Below is a small trained network, with its code and all its weights. Each question gives an input and a class and asks what happens when units are switched off, that is, made to give their printed mean instead of their output.

import numpy as np


def w(rows, s, z=0):
    codes = np.array(rows[::2]) - 128.0
    scale = np.full(codes.shape[1], s)
    scale[-1] = z or s
    return codes * scale


def norm(h):
    return h / np.sqrt((h * h).mean(-1, keepdims=True) + 1e-5)


def f(y):
    return np.maximum(y, 0)


def log_softmax(a):
    a = a - a.max(-1, keepdims=True)
    return a - np.log(np.exp(a).sum(-1, keepdims=True))


def net(x, mask):
    res = np.array(x, float).reshape(1, 4) / 4 @ E
    u = 0
    for l in range(2):
        y = f(norm(res) @ A[l][:, :-1].T + A[l][:, -1])
        res = res + np.where(mask[u : u + 9], y, B[l][:, -1]) @ B[l][:, :-1]
        u += 9
    return log_softmax(norm(res)[-1] @ U[:, :-1].T + U[:, -1])


A, B = {}, {}
E = w([
[112,254,172,166,145,177,124,43],'x0',
[176,181,91,107,5,209,42,109],'x1',
[116,137,142,14,94,226,225,174],'x2',
[144,196,52,116,54,156,128,174],'x3',
],0.0083)
A[0] = w([
[131,137,46,91,28,176,127,190,3],'0.n1',
[138,128,127,125,153,99,178,135,95],'0.n2',
[127,75,149,139,174,87,144,117,166],'0.n3',
[123,89,130,148,114,142,60,89,113],'0.n4',
[125,120,139,135,110,114,49,117,83],'0.n5',
[133,211,193,90,116,252,183,95,2],'0.n6',
[137,127,132,139,89,140,32,96,179],'0.n7',
[133,218,77,141,71,140,76,123,60],'0.n8',
[122,12,129,85,116,154,167,178,61],'0.n9',
],0.02,0.0038)
B[0] = w([
[188,137,92,90,137,229,94,251,240],'0.n1',
[106,143,119,156,157,87,132,161,167],'0.n2',
[116,121,167,93,181,86,97,183,208],'0.n3',
[161,123,167,147,118,145,113,85,178],'0.n4',
[175,127,154,180,134,161,122,67,175],'0.n5',
[33,163,146,61,74,165,91,61,250],'0.n6',
[182,117,98,93,116,89,69,85,211],'0.n7',
[96,152,66,151,146,75,232,158,221],'0.n8',
[157,78,157,90,73,55,196,111,211],'0.n9',
],0.028,0.017)
A[1] = w([
[72,185,108,126,114,150,129,132,92],'1.n1',
[146,118,109,162,114,232,136,250,98],'1.n2',
[73,184,115,178,241,125,126,159,109],'1.n3',
[122,65,138,154,123,159,101,106,96],'1.n4',
[135,123,35,214,119,101,170,72,2],'1.n5',
[106,48,170,169,128,82,228,142,123],'1.n6',
[32,144,170,139,86,219,160,84,121],'1.n7',
[46,130,146,175,180,141,115,194,93],'1.n8',
[146,138,164,125,60,140,182,101,117],'1.n9',
],0.024,0.005)
B[1] = w([
[66,66,144,127,125,66,139,111,211],'1.n1',
[200,25,102,121,117,156,164,139,254],'1.n2',
[85,92,113,194,106,226,91,128,193],'1.n3',
[114,130,217,141,28,181,214,120,143],'1.n4',
[116,251,82,169,163,160,187,114,186],'1.n5',
[111,211,143,121,153,62,139,175,222],'1.n6',
[56,114,87,99,104,62,78,39,245],'1.n7',
[96,135,169,176,126,208,111,181,186],'1.n8',
[110,114,74,147,193,165,77,126,174],'1.n9',
],0.027,0.013)
U = w([
[126,118,202,74,160,6,144,214,129],'0',
[83,117,192,201,178,177,67,186,157],'1',
[184,204,60,200,152,165,149,61,132],'2',
[214,113,230,165,138,106,78,53,101],'3',
[93,100,96,156,130,150,179,136,3],'4',
[217,63,51,70,103,189,161,191,155],'5',
[43,114,95,54,91,118,91,57,172],'6',
],0.015,0.0069)

Each question gives the input, the list of numbers given to net, and the class t.
The units are the neurons (one row each of A and B). Each row of codes is followed by its name. A weight is (code - 128) times the scale printed after its matrix; where a second scale follows, it is the last column's (A, B and U).
mask holds one flag per neuron, layer by layer. A switched-off neuron (its flag False) gives its mean, the last column of its row in B, instead of its output. The means were averaged over made-up inputs and are rounded, as every weight is.
A unit's drop is (log p(t) with every unit on - log p(t) with that unit switched off) / (log p(t) with every unit on - log p(t) with every unit switched off).
The circuit of an input: a set's keep is (log p(t) with only the set's units on - log p(t) with every unit switched off) / (log p(t) with every unit on - log p(t) with every unit switched off). Starting from the 12 units with the biggest drops (on a tie, the unit counted first), units are removed one at a time, each time the one whose removal leaves the highest keep (on an exact tie, the one counted first), for as long as the keep stays at least 0.8.
units of the circuit, in order: the units of the circuit, biggest drop first
unit that matters most: the unit with the biggest drop
top k neurons: the k neurons with the biggest drops, biggest first
k most important neurons of layer l: the k neurons of layer l with the biggest drops, biggest first
drop of u: that unit's drop, to one decimal
input [3,5,1,6], class 5: unit that matters most -> 0.n1
input [-4,-6,4,7], class 5: top 4 neurons -> [0.n1, 1.n2, 0.n8, 0.n3]
input [-7,4,6,-6], class 0: 2 most important neurons of layer 1 -> [1.n6, 1.n3]
input [6,-3,-8,0], class 3: units of the circuit, in order -> [0.n8, 0.n1, 0.n6]
input [5,-2,-6,-6], class 3: units of the circuit, in order -> [0.n8, 0.n6]
input [-3,-7,8,5], class 0: units of the circuit, in order -> [0.n9, 1.n6]
input [2,1,-1,0], class 2: top 3 neurons -> [0.n8, 1.n5, 0.n7]
input [-8,6,-6,0], class 5: 2 most important neurons of layer 0 -> [0.n1, 0.n6]
input [3,-8,4,-6], class 1: 2 most important neurons of layer 1 -> [1.n3, 1.n8]
input [0,-2,-8,2], class 3: top 2 neurons -> [0.n8, 0.n1]
input [-6,1,-4,-1], class 0: top 2 neurons -> [0.n6, 0.n9]
input [-3,3,8,-3], class 5: 3 most important neurons of layer 1 -> [1.n2, 1.n1, 1.n6]
input [-8,1,-7,-8], class 0: top 4 neurons -> [0.n3, 0.n6, 0.n1, 1.n6]
input [4,3,-5,-4], class 2: top neuron -> [1.n5]
input [-2,-3,-8,-8], class 1: top 2 neurons -> [0.n9, 0.n3]
input [-1,-8,1,-8], class 0: 2 most important neurons of layer 0 -> [0.n9, 0.n1]
input [-2,7,0,-5], class 5: 2 most important neurons of layer 0 -> [0.n1, 0.n6]
input [0,5,7,7], class 5: top 2 neurons -> [0.n1, 1.n2]
input [1,-4,-3,6], class 1: 2 most important neurons of layer 1 -> [1.n3, 1.n8]
input [-4,0,4,-2], class 0: units of the circuit, in order -> [0.n9]
input [0,5,-4,5], class 5: drop of 0.n1 -> 1.7
input [-1,-5,4,-8], class 0: drop of 0.n9 -> 0.2
input [-8,3,-6,-5], class 3: drop of 0.n5 -> 0.1
